Facts:
(1000) κ [(109) (331)]
(252) κ [(1284) (1327)]
(926) κ [(290)]
(326) κ [(406) (1263)]
(1433) κ [(348) (704)]
(1177) κ [(838) (547) (24)]
(722) κ [(1223)]
(795) κ [(1162)]
(1324) κ [(982) (384)]
(768) κ [(946) (129)]
(1429) κ [(330) (231) (1327)]
(1190) κ [(155)]
(18) κ [(1256)]
(486) κ [(155) (1263)]
(490) κ [(1342) (105) (1424) (512) (10)]
(590) κ [(982)]
(1014) κ [(467) (755) (500)]
(1209) κ [(1536) (46)]
(1320) κ [(838)]
(146) κ [(103)]
(415) κ [(512)]
(1240) κ [(360)]
(1022) κ [(1256)]
(1189) κ [(856) (1223)]
(1180) κ [(414) (155)]
(428) κ [(727) (1454) (449) (1011)]
(1440) κ [(973) (1342)]
(636) κ [(500) (475) (818) (1162)]
(924) κ [(463) (1327) (986)]
(437) κ [(414) (1284) (614) (655)]
(845) κ [(42) (1162)]
(419) κ [(1493)]
(299) κ [(886) (557) (1263) (1162)]
(1080) κ [(1109) (597)]
(1569) κ [(109) (647)]
(1063) κ [(934)]
(1543) κ [(934) (874)]
(1562) κ [(727) (918) (331)]
(687) κ [(874)]
(884) κ [(547) (849) (1359) (1223)]
(532) κ [(1367)]
(462) κ [(93)]
(176) κ [(805) (1109)]
(1211) κ [(384)]
(808) κ [(1379) (547) (1315) (517)]
(816) κ [(1359)]
(13) κ [(151)]
(343) κ [(426) (934) (402) (1223)]
(1026) κ [(467) (62)]
(283) κ [(874) (192)]
(1000) Ω [(1412)]
(752) Ω [(895)]
(252) Ω [(752)]
(856) Ω [(755) (895)]
(918) Ω [(946) (330)]
(62) Ω [(722)]
(891) Ω [(929)]
(700) Ω [(1566) (1073) (475) (62) (1045)]
(597) Ω [(725)]
(722) Ω [(547)]
(1315) Ω [(1073) (929) (508) (924)]
(1011) Ω [(490) (874)]
(508) Ω [(946) (547)]
(768) Ω [(490)]
(1536) Ω [(929)]
(1382) Ω [(1574)]
(517) Ω [(946)]
(1400) Ω [(946) (441)]
(725) Ω [(1162)]
(192) Ω [(1211)]
(1297) Ω [(946)]
(18) Ω [(946)]
(348) Ω [(475) (343)]
(1109) Ω [(929)]
(1014) Ω [(1073)]
(1367) Ω [(18) (449) (508)]
(773) Ω [(449) (192)]
(146) Ω [(895)]
(404) Ω [(946) (986)]
(415) Ω [(517) (508)]
(874) Ω [(18)]
(1287) Ω [(1177) (704) (1269)]
(1073) Ω [(227) (449)]
(636) Ω [(107) (441)]
(437) Ω [(1073) (508)]
(1424) Ω [(107)]
(1045) Ω [(891) (490)]
(419) Ω [(1412)]
(818) Ω [(929)]
(299) Ω [(924)]
(512) Ω [(946)]
(1080) Ω [(517)]
(704) Ω [(441)]
(1223) Ω [(10)]
(973) Ω [(1574) (1223)]
(1412) Ω [(107)]
(1359) Ω [(946)]
(547) Ω [(441) (929) (1162)]
(1379) Ω [(929) (704)]
(129) Ω [(441)]
(1162) Ω [(946)]
(103) Ω [(636) (752) (929)]
(10) Ω [(1162)]
(475) Ω [(946) (449) (441)]
(1211) Ω [(441)]
(816) Ω [(1400)]
(1081) Ω [(1109) (10)]
(406) Ω [(805) (18)]
(93) Ω [(845)]
(1193) Ω [(343)]
(986) Ω [(946) (107) (1211)]
(706) Ω [(512)]
(384) Ω [(946) (1162)]
(330) Ω [(1315) (891)]
(177) Ω [(946) (192)]
(109) Ω [(449) (1223)]
(290) Ω [(449)]
{(105) (1433) (700) (500) (467) (1315) (1536) (1400) (849) (42) (18) (151) (348) (1367) (404) (414) (1022) (1287) (1045) (512) (1080) (704) (614) (46) (884) (462) (176) (929) (406) (343) (1193) (934) (177)} Φ tasta
{(557) (1000) (752) (270) (252) (463) (926) (982) (1177) (331) (597) (1493) (1324) (1382) (517) (725) (1429) (1574) (886) (1190) (1297) (1109) (486) (490) (1327) (590) (1014) (1320) (155) (146) (1289) (1240) (874) (1180) (636) (437) (845) (1424) (360) (449) (1256) (1284) (1543) (973) (349) (1412) (1562) (547) (687) (1379) (129) (1191) (475) (532) (1211) (808) (1081) (93) (107) (426) (706) (384) (330) (109) (283) (290)} Φ stagesuk
{(856) (62) (795) (768) (227) (1269) (805) (231) (1263) (773) (655) (1440) (818) (838) (1223) (1162) (103) (24) (986)} Φ plokam
{(918) (755) (1209) (415) (647) (1569) (10) (946) (816)} Φ sterebem
{(326) (192) (727) (402) (1026)} Φ namu
{(891) (722) (895) (1011) (1342) (974) (1454)} Φ steses
{(508) (1566) (1189) (1073) (428) (924) (419) (299) (441) (1063) (1359) (13)} Φ getrin

Known rows:
(330): [ 13 -13 -26  -8 -27   9  13 -19   3 -31   0   2 -16  -3 -39  11  -4 -13
  -1  23   4   8  20  -7  13   0  19 -19   6  38   4   1  -3   7 -11  -3
   1]
(1324): [-15 -31 -17  -9  -6  15  19  -9   1 -15  15   7 -20  -2 -27   0  -9 -14
  -2  26   2   9  13  15  14  -5   8   3  24  20 -13  16  17   1  11 -17
   2]
(773): [  4 -17 -35  -1 -17  10  22 -17   1 -27   0   3 -12  -6 -34  22   1  -4
  -3  25   3  15  25 -22  17   4  14 -20   2  29   9   0   4   1 -15   7
   9]
(1026): [-21 -28 -17  -4  -3   6  18 -12   7 -18  13   9 -18  -8 -30  -6  -8 -13
   2  27  14  -1   8  11  14  -8   3   5  18  23 -10  23  16   6   6 -14
   0]
(1022): [-14 -33 -16  -8  -2   7  22  -8  -2 -16   9  -5 -18  -6 -30  -5  -6  -8
  -3  28   4   5  11  12  12  -6   5  -1  31  20 -14  19  18   3   6 -20
   2]
(884): [-15 -36   1 -10  -1   7   7   1  -1  -9  32  -7 -23  -9 -22   2  -4  -9
  -4  29  -3   0   9  16  19   3  -6  -8  34  35 -15  15  22  -4  -7 -15
   1]
(1536): [ 12 -16 -26  -8 -19   4  16 -17   1 -28  -5 -15 -11  -7 -41   8  -4  -5
  -2  21   9   3  18  -5  13   2  17 -23  14  38   4   0  -2   8 -15  -5
   0]
(1045): [ 13 -15 -23  -9 -22   2  14 -17   2 -29  -5  -9 -13  -6 -41   6  -1  -6
  -4  24   7   4  17 -10  14   0  15 -23  12  35   4   4   0   9 -16  -7
   1]
(795): [-21 -33 -27  10  -7  25  39   7   8 -24  -6   7 -16   5 -26 -10   1  -7
   7  30  14   8   6  14   6 -18  27   6   5 -13 -10  23  29  -3   3 -23
  -1]
(1454): [  4 -12 -31  -5 -13   0  11 -16   0 -20   9  -5 -18   3 -38   6  10 -19
 -13  16   5   5   8 -15  10 -19  -1 -14  12  34   7  11   4   4  -7  -8
  -6]
(946): [ -6 -13 -36  -4  -8  -4   1 -21  13 -26  -8  -4 -19 -15 -34  -6  13 -22
  14  36  -1  -1  18 -11  -2 -14  15 -12  -3  47   3  12  -9  13 -14  -7
   5]
(500): [ -2 -13 -28  -4 -13   2  17 -15  -4 -27   6 -16 -13   4 -41   1   7 -17
  -6  18   6   4   8 -10   3 -17   9 -15   7  22   3  12  11   1  -9 -14
  -5]
(1081): [  9 -14 -30  -8 -23  12  17 -18   1 -30   3   1 -21  -2 -41  14  -6 -10
   0  19   4   7  22 -12  11   1  15 -21   6  35   4   1  -1   2 -10   7
  -2]
(517): [  0 -12 -33  -7 -16   8  12 -18   2 -28   1   1 -21  -4 -40  13   2 -18
   6  26  -6   8  20 -14   2  -4  16 -20   2  41   4   2   1   2  -8   4
   1]
(18): [-14 -36 -20 -12  -2   7  21  -6   6 -20  -8   2 -24 -15 -32  -7  -8  -2
  10  41  -3   3  18   5   8   2  14  -5  28  31 -16  17  12   9   1 -11
   4]
(1327): [  0 -11 -29  -7 -19   6   8 -22  -3 -23  17  -4 -14   5 -36  11   6 -23
  -9  15   0  11  16  -7   8 -11   7 -12   7  30   3   6   4   0  -3  -9
  -1]
(1320): [-14 -30 -15  -9  -8  13  17 -10   2 -16  17   6 -20  -1 -27   2  -7 -15
  -2  26   0   8  14  13  14  -5   8   1  25  22 -13  16  16   1  10 -17
   2]
(231): [ -1 -15 -33   1 -15   7  11 -19   2 -24  15  -5  -7   1 -29  14  13 -16
 -11  18   4  15  19 -12  15 -11   6 -12   2  20   5   5   4   0 -11  -7
   7]

Rows:
No name comes twice in this set of rows, the named rows included.
[-11 -18 -44  16 -17  25  37   3  10 -39 -25   0 -20   6 -38  -7  12 -11
  19  34  13   4  12 -10 -10 -23  46 -11 -23  -2   4  16  16  -1 -21 -11
  -8] | (1162)
[ 13   4 -24  -6 -21  13  15 -30  22 -39 -45  -4  -1 -10 -43   7   9 -10
  23  19  -8  11   6 -25  11  -8  -3  -4  20  29  10  -7   5   1  24  24
  26] | (874)
[  7 -16 -29 -10 -18   3  20 -16  -4 -30  -5  -6 -20  -6 -45  14  -6  -1
  -3  24   3   6  19 -23   8   4  10 -26  13  33   6   4   6   2 -14   6
  -1] | (1367)
[  2 -10 -25  -3 -18   7   8 -22   1 -23  18  -7 -15   4 -35  12   7 -23
  -6  14  -2  10  12  -7  10 -11   3 -14   6  32   4   5   7  -3  -4  -5
   1] | (426)
[  8 -14 -26 -10 -12  -1  25 -14  -7 -25  -1 -15  -5  -2 -42  14  -8  -8
  -4  17   9  10  15 -11  10   2  13 -21  10  42  11  -3  10   5  -8  -7
   2] | (1287)
[ -3 -12 -28  -5 -12  -4  10 -21   2 -24  14  -7 -12  -2 -37   6   7 -17
  -8  18  10   5  12 -12  12 -14   2 -13   5  30   6  12   5   3  -9  -6
  -2] | (647)
[  2 -15 -31  -8 -10   2  20 -16  -3 -28  -6 -13 -14  -7 -42  10  -2  -8
   3  24   1   5  18 -16   4   0  14 -23   9  42   7   1   5   5 -11   0
   2] | (1400)
[ -1 -15 -34  -3  -6  -5   6 -19  10 -26  -6 -11  -8 -16 -30  -2  11 -19
  11  32   2   4  18  -4   5  -9  19 -13  -3  47   7   4  -5  13 -14 -10
   8] | (441)
[  5 -15 -58 -23 -15 -15   6 -54 -13 -17  12   7  -5  -1 -39  18  -5 -23
 -30  15   3  21  39 -16   9  -6   7  -7  17  34  -1   8 -23  24  15 -21
   7] | (155)
[  1 -10 -28  -5 -19   7  11 -21  -4 -25  16  -5 -14   8 -39  14   4 -21
 -10  13   1  12  14 -11   9 -10   7 -15   6  28   4   5   8  -3  -3  -6
  -1] | (93)
[  1 -11 -32  -6 -22   6   3 -23   9 -29  -4   2 -21  -5 -34   0  11 -22
   7  33  -8   7  19 -10   3  -8  19 -15   1  42   0   8  -7   8 -10  -9
   4] | (449)
[  5 -17 -40   0  -8   8  -3 -17  13 -22   9 -20 -14  -9 -34  -3   8 -25
  -2  15   8  -9  18  15   0 -30  10 -11  18  39   2   5 -18  10 -13  -2
 -13] | (895)

Now the same elements, written a new way:
Known rows:
(973): [ 15   0 -24  23  17 -17 -25  10  29 -32  -3  -1 -35 -18]
(428): [ 17  22 -11  24  12   5 -20  31  16 -10  27 -21 -13  -1]
(929): [ 29  26 -10  -3  19   0 -50   1  10 -14  -1   3 -51  -3]
(1433): [ 15  28 -14  15  14   8 -23  31  10 -17  31 -21 -15  -1]
(687): [ -1  -7   4  47 -27 -16 -10  -5 -32 -27  29 -32 -17  29]
(982): [ 25   4 -28  20  14 -13 -33   6  28 -26   5   0 -29 -11]
(109): [  8   4 -21  18  12 -12 -22   9  33 -30  -4  -4 -39 -22]
(176): [ 14  28 -14  15  15   7 -23  33  12 -18  32 -21 -15  -2]
(1315): [ 16  25  -5   2  26 -15 -29  14  25 -28  -6  -7 -45 -16]
(1379): [ 17  10 -25  10  17 -29 -27   7  25 -14  -7  -1 -40 -21]
(1109): [ 21  10 -25   6  11 -18 -34  14  20 -15  -5   0 -44 -13]
(816): [ 14  36  -7  32   9  -2 -18  36  20   0  35 -11 -21 -29]
(467): [ 25  17 -16  12  32  -5 -35   7  18 -34   3  -8 -29 -10]
(384): [ 11   6 -23  28  20 -13 -25  15  23 -24  -1   3 -48 -27]
(918): [ 19   7  -4  20  27 -14 -31  13  23 -26  -3  -8 -49 -27]
(1284): [ 23   1 -29  14  18 -15 -36   7  32 -28   6   0 -30  -9]
(177): [  8  19  -9  19  40 -11 -32   6  19 -31   4  -4 -44 -25]
(46): [ 24  17 -13  10  33  -9 -41   4  20 -36   6  -5 -28 -10]

Rows:
No name comes twice in this set of rows, the named rows included.
[ 16   4 -23  16  14 -22 -27  12  26 -24  -9   0 -48 -19] | (1081)
[ 26   0 -24  19  11  -1 -40   2  27 -29   1   6 -39 -11] | (1574)
[ 33  -3 -38   0  15  44   5  43 -27  -7  -1 -33   3 -31] | (795)
[ 19  23 -10   1  28 -19 -33  12  15 -25  -8  -7 -45 -11] | (1536)
[ 14  13 -33  23   3 -16 -18  49   9  -1  27 -13 -25   0] | (252)
[  9  13 -11  17  39  -8 -30  13  20 -39   3  -7 -44 -17] | (406)
[ 27   8  -6  19  27  -3 -38   8  21 -24   0  -2 -48 -23] | (10)
[ 44   5 -16  16  28 -17 -44  17  10 -22   2   2 -38  -9] | (755)
[ -3   3  12  55 -35 -19  -8 -14 -36 -30  31 -30 -11  29] | (1543)
[  7   4 -26  15  22 -22 -31  -1  25 -14   1  -1 -40 -25] | (129)
[  8  20  -6   3  30 -15 -25  11  25 -35  -9 -14 -40 -21] | (700)
[ 17  17 -24  18 -14  12 -23  32  14  -3  21 -12 -28  -2] | (490)
[ 11   3 -30  20  26 -23 -33  -1  17 -16   6   0 -33 -25] | (1424)
[ 20  18   2  17  13   6 -27  40   7 -10  26 -19  -6 -13] | (1026)

